Below are the code and all the weights of a small trained network. Each question names an input and a class and asks about switching units off, where a switched-off unit gives its printed mean instead of its output.

import numpy as np


def w(rows, s, z=0):
    codes = np.array(rows[::2]) - 128.0
    scale = np.full(codes.shape[1], s)
    scale[-1] = z or s
    return codes * scale


def norm(h):
    return h / np.sqrt((h * h).mean(-1, keepdims=True) + 1e-5)


def f(y):
    return y / 2 * (1 + np.tanh(0.7978845608 * (y + 0.044715 * y**3)))


def log_softmax(a):
    a = a - a.max(-1, keepdims=True)
    return a - np.log(np.exp(a).sum(-1, keepdims=True))


def net(x, mask):
    res = np.array(x, float).reshape(1, 5) / 4 @ E
    u = 0
    for l in range(2):
        y = f(norm(res) @ A[l][:, :-1].T + A[l][:, -1])
        res = res + np.where(mask[u : u + 5], y, B[l][:, -1]) @ B[l][:, :-1]
        u += 5
    return log_softmax(norm(res)[-1] @ U[:, :-1].T + U[:, -1])


A, B = {}, {}
E = w([
[113,113,136,113,131,102,111,151,103,94,109,153],'x0',
[103,135,144,104,91,118,126,133,135,136,138,126],'x1',
[138,144,132,115,145,136,75,132,132,151,143,146],'x2',
[101,137,156,134,165,194,141,166,182,136,120,255],'x3',
[24,91,129,182,173,188,53,191,109,206,100,92],'x4',
],0.0052)
A[0] = w([
[82,79,160,192,128,169,85,135,100,126,154,133,139],'L0N1',
[58,180,153,155,177,184,157,167,231,79,95,222,102],'L0N2',
[113,149,105,99,87,121,113,110,163,169,89,87,79],'L0N3',
[106,106,166,105,104,78,157,85,183,63,123,109,163],'L0N4',
[130,133,157,154,142,23,79,89,119,131,133,1,1],'L0N5',
],0.0035,0.0017)
B[0] = w([
[143,59,114,135,60,166,235,83,183,250,11,117,166],'L0N1',
[158,105,203,203,96,158,149,164,104,120,203,173,252],'L0N2',
[101,144,65,167,184,145,91,133,128,150,135,171,127],'L0N3',
[182,160,159,166,176,179,68,121,146,165,104,143,169],'L0N4',
[173,83,254,125,96,188,152,173,36,115,141,204,199],'L0N5',
],0.0064,0.0036)
A[1] = w([
[178,255,124,120,158,81,127,107,145,57,104,127,107],'L1N1',
[182,185,144,88,148,99,123,130,178,64,131,114,148],'L1N2',
[166,123,93,130,99,93,88,139,44,118,136,58,10],'L1N3',
[52,47,118,141,163,118,122,146,179,179,60,82,54],'L1N4',
[151,116,86,125,73,112,76,118,54,86,140,42,148],'L1N5',
],0.0059,0.0012)
B[1] = w([
[109,159,63,100,171,82,41,99,220,148,23,73,255],'L1N1',
[2,148,104,78,145,141,153,91,117,202,97,68,234],'L1N2',
[168,105,157,176,162,121,127,165,115,83,199,146,223],'L1N3',
[81,184,35,9,144,36,90,29,177,51,97,35,249],'L1N4',
[122,104,134,211,94,223,171,198,118,155,164,206,247],'L1N5',
],0.0073,0.0036)
U = w([
[78,176,60,2,161,49,84,65,141,126,17,67,6],'0',
[198,87,240,181,101,206,157,231,43,102,241,219,250],'1',
],0.0065,0.0011)

Each question gives the input, the list of numbers given to net, and the class t.
The units are the neurons (one row each of A and B). Each row of codes is followed by its name. A weight is (code - 128) times the scale printed after its matrix; where a second scale follows, it is the last column's (A, B and U).
mask holds one flag per neuron, layer by layer. A switched-off neuron (its flag False) gives its mean, the last column of its row in B, instead of its output. The means were averaged over made-up inputs and are rounded, as every weight is.
A unit's drop is (log p(t) with every unit on - log p(t) with that unit switched off) / (log p(t) with every unit on - log p(t) with every unit switched off).
The circuit of an input: a set's keep is (log p(t) with only the set's units on - log p(t) with every unit switched off) / (log p(t) with every unit on - log p(t) with every unit switched off). Starting from all 10 units, units are removed one at a time, each time the one whose removal leaves the highest keep (on an exact tie, the one counted first), for as long as the keep stays at least 0.8.
circuit, biggest first: the units of the circuit, biggest drop first
top k neurons: the k neurons with the biggest drops, biggest first
top k neurons in layer l: the k neurons of layer l with the biggest drops, biggest first
drop when u is switched off: that unit's drop, to one decimal
input [0,7,-3,1,0], class 1: top 2 neurons : (L1N4 L1N1)
input [2,-3,-5,5,7], class 0: circuit, biggest first : (L1N4)
input [4,-5,6,-6,5], class 1: top 3 neurons : (L0N5 L1N5 L1N1)
input [-8,7,-1,6,6], class 0: top 2 neurons in layer 1 : (L1N4 L1N5)
input [-3,2,0,-5,-4], class 1: top 3 neurons in layer 1 : (L1N5 L1N4 L1N3)
input [3,8,-5,5,5], class 0: top 3 neurons : (L0N5 L1N4 L0N1)
input [3,-3,8,4,5], class 0: top 3 neurons : (L1N4 L0N5 L0N1)
input [3,6,6,5,5], class 0: top 4 neurons : (L0N5 L0N1 L1N4 L1N5)
input [-4,-8,4,-8,-6], class 1: top 2 neurons : (L1N5 L0N5)
input [6,-2,-2,6,-7], class 0: top 2 neurons : (L0N5 L1N1)
input [2,-6,-8,4,5], class 0: drop when L0N5 is switched off : 0.5
input [-3,-1,-5,-8,-7], class 1: drop when L0N4 is switched off : -0.1
input [-1,5,5,6,8], class 0: drop when L0N1 is switched off : 0.1
input [7,0,2,-3,-2], class 1: drop when L0N5 is switched off : 0.1
